Below are the code and all the weights of a small trained network. Each question names an input and a class and asks about switching units off, where a switched-off unit gives its printed mean instead of its output.

import numpy as np


def w(rows, s, z=0):
    codes = np.array(rows[::2]) - 128.0
    scale = np.full(codes.shape[1], s)
    scale[-1] = z or s
    return codes * scale


def f(y):
    return y / 2 * (1 + np.tanh(0.7978845608 * (y + 0.044715 * y**3)))


def log_softmax(a):
    a = a - a.max(-1, keepdims=True)
    return a - np.log(np.exp(a).sum(-1, keepdims=True))


def net(x, mask):
    res = np.array(x, float).reshape(1, 8) / 4 @ E
    y = f(res @ A[0][:, :-1].T + A[0][:, -1])
    res = res + np.where(mask, y, B[0][:, -1]) @ B[0][:, :-1]
    return log_softmax(res[-1] @ U[:, :-1].T + U[:, -1])


A, B = {}, {}
E = w([
[127,124,134,127,126,123,135,123,129,128,127,133],'x0',
[200,141,91,129,129,45,114,97,197,171,47,78],'x1',
[133,127,137,126,127,130,134,136,123,127,123,124],'x2',
[147,88,165,116,118,186,121,141,182,252,148,157],'x3',
[130,129,129,127,126,130,128,131,125,127,127,125],'x4',
[192,23,82,98,128,114,95,180,112,78,175,128],'x5',
[39,76,107,88,156,75,159,131,104,194,150,25],'x6',
[186,154,86,130,133,160,198,42,96,130,198,72],'x7',
],0.011)
A[0] = w([
[68,237,151,142,124,131,154,104,117,150,72,127,83],'n0',
[199,154,105,120,130,53,119,115,172,160,53,81,39],'n1',
[36,71,127,127,131,92,138,147,138,159,120,53,80],'n2',
[126,107,135,131,124,126,121,128,127,170,128,151,61],'n3',
[100,178,108,133,136,67,135,102,102,17,124,90,38],'n4',
[129,137,124,125,126,168,157,106,104,116,174,123,90],'n5',
[184,7,96,112,116,104,108,147,121,67,162,119,31],'n6',
[47,142,130,127,132,185,146,171,83,83,156,140,40],'n7',
[166,105,139,133,134,186,135,119,154,232,161,137,108],'n8',
[169,83,147,118,131,121,126,139,129,124,135,117,116],'n9',
[215,181,126,145,120,172,115,110,158,71,107,228,42],'n10',
[153,136,123,147,135,91,115,129,133,132,115,114,45],'n11',
[52,105,139,128,129,97,77,199,148,121,57,179,18],'n12',
[85,102,104,121,128,103,162,111,101,144,158,73,92],'n13',
[73,202,145,109,112,151,146,87,149,155,100,121,21],'n14',
[201,161,104,130,131,153,174,57,115,138,199,77,5],'n15',
[115,128,122,141,116,117,122,114,108,95,123,117,70],'n16',
[144,116,116,127,127,98,126,131,142,132,131,125,67],'n17',
[68,112,156,124,129,176,128,143,121,107,187,168,98],'n18',
],0.016,0.0032)
B[0] = w([
[133,113,110,178,163,97,129,186,145,147,140,138,213],'n0',
[119,127,128,161,112,125,129,24,130,170,99,126,247],'n1',
[133,185,166,96,132,140,117,132,82,136,172,132,233],'n2',
[131,116,118,112,122,145,142,144,127,119,112,126,149],'n3',
[130,82,112,64,91,191,136,175,142,151,109,143,223],'n4',
[131,128,128,140,123,112,126,94,139,108,108,121,169],'n5',
[125,123,110,196,169,92,134,190,147,162,134,141,233],'n6',
[131,128,127,158,119,122,127,55,136,168,100,122,201],'n7',
[127,88,108,74,97,178,135,165,141,143,112,136,208],'n8',
[113,124,107,148,135,122,126,149,134,143,132,137,160],'n9',
[117,184,167,81,138,132,121,134,68,152,183,115,250],'n10',
[134,123,129,137,129,141,119,104,146,148,128,118,156],'n11',
[138,117,127,118,119,123,140,120,142,3,115,113,235],'n12',
[130,172,157,101,131,136,120,131,91,132,162,130,199],'n13',
[128,109,101,166,151,100,123,173,130,144,144,136,188],'n14',
[127,126,141,140,131,102,123,120,143,11,105,122,213],'n15',
[129,105,123,101,120,145,125,130,159,133,143,125,150],'n16',
[123,126,122,135,134,118,133,118,129,139,129,125,147],'n17',
[130,128,115,147,121,113,124,66,143,170,102,118,196],'n18',
],0.025,0.021)
U = w([
[124,191,130,85,144,132,122,113,71,154,187,113,85],'0',
[130,98,51,185,197,79,148,173,158,168,146,152,156],'1',
[128,119,83,148,102,123,139,11,150,185,77,102,12],'2',
[149,116,100,114,123,103,152,102,154,14,100,93,229],'3',
[135,53,60,46,71,213,167,153,159,170,104,148,169],'4',
],0.011,0.0011)

Each question gives the input, the list of numbers given to net, and the class t.
The units are the neurons (one row each of A and B). Each row of codes is followed by its name. A weight is (code - 128) times the scale printed after its matrix; where a second scale follows, it is the last column's (A, B and U).
mask holds one flag per neuron, in row order. A switched-off neuron (its flag False) gives its mean, the last column of its row in B, instead of its output. The means were averaged over made-up inputs and are rounded, as every weight is.
A unit's drop is (log p(t) with every unit on - log p(t) with that unit switched off) / (log p(t) with every unit on - log p(t) with every unit switched off).
The circuit of an input: a set's keep is (log p(t) with only the set's units on - log p(t) with every unit switched off) / (log p(t) with every unit on - log p(t) with every unit switched off). Starting from the 12 units with the biggest drops (on a tie, the unit counted first), units are removed one at a time, each time the one whose removal leaves the highest keep (on an exact tie, the one counted first), for as long as the keep stays at least 0.8.
circuit, biggest first: the units of the circuit, biggest drop first
unit that matters most: the unit with the biggest drop
top k neurons: the k neurons with the biggest drops, biggest first
drop of u: that unit's drop, to one decimal
input [-4,-7,4,7,-4,8,4,4], class 1: unit that matters most : n6
input [1,7,4,7,4,-8,4,-8], class 1: top 4 neurons : (n0, n14, n15, n4)
input [8,2,-7,-5,-3,-8,-7,-4], class 1: top 3 neurons : (n0, n14, n2)
input [4,-4,-3,0,0,-6,4,-5], class 1: top 2 neurons : (n0, n10)
input [3,5,-3,5,2,-4,6,2], class 0: top 2 neurons : (n2, n4)
input [7,1,0,4,-8,-8,5,4], class 1: top 2 neurons : (n0, n14)
input [6,-5,6,-4,-2,-3,-5,-7], class 3: top 2 neurons : (n12, n1)
input [1,5,-8,7,-2,-3,8,2], class 0: top 3 neurons : (n2, n4, n13)
input [1,-4,-1,-5,8,-3,3,5], class 3: top 2 neurons : (n15, n8)
input [8,-2,1,8,4,-7,4,-2], class 4: top 3 neurons : (n8, n6, n3)
input [8,-1,7,-6,6,7,2,-6], class 1: top 2 neurons : (n6, n15)
input [-7,7,2,-8,5,-1,-3,0], class 4: top 2 neurons : (n4, n7)
input [-2,-6,8,6,5,5,-7,8], class 3: top 2 neurons : (n15, n2)
input [1,-8,1,-2,-4,7,-1,7], class 2: unit that matters most : n7
input [6,2,-7,-7,-2,-1,-2,-6], class 4: top 2 neurons : (n4, n15)
input [-3,2,-8,-7,2,-5,-4,-2], class 4: top 2 neurons : (n4, n6)
input [6,-3,8,-7,6,4,6,1], class 4: drop of n10 : 1.4
input [-4,-8,2,-4,-7,-7,4,1], class 2: drop of n7 : 3.1
input [0,7,-2,-6,-2,-2,-3,-5], class 2: drop of n0 : 0.0
input [3,-2,-5,8,-3,5,-5,4], class 4: circuit, biggest first : (n8)
input [-4,-8,-4,4,-4,-7,3,5], class 2: drop of n18 : 1.5
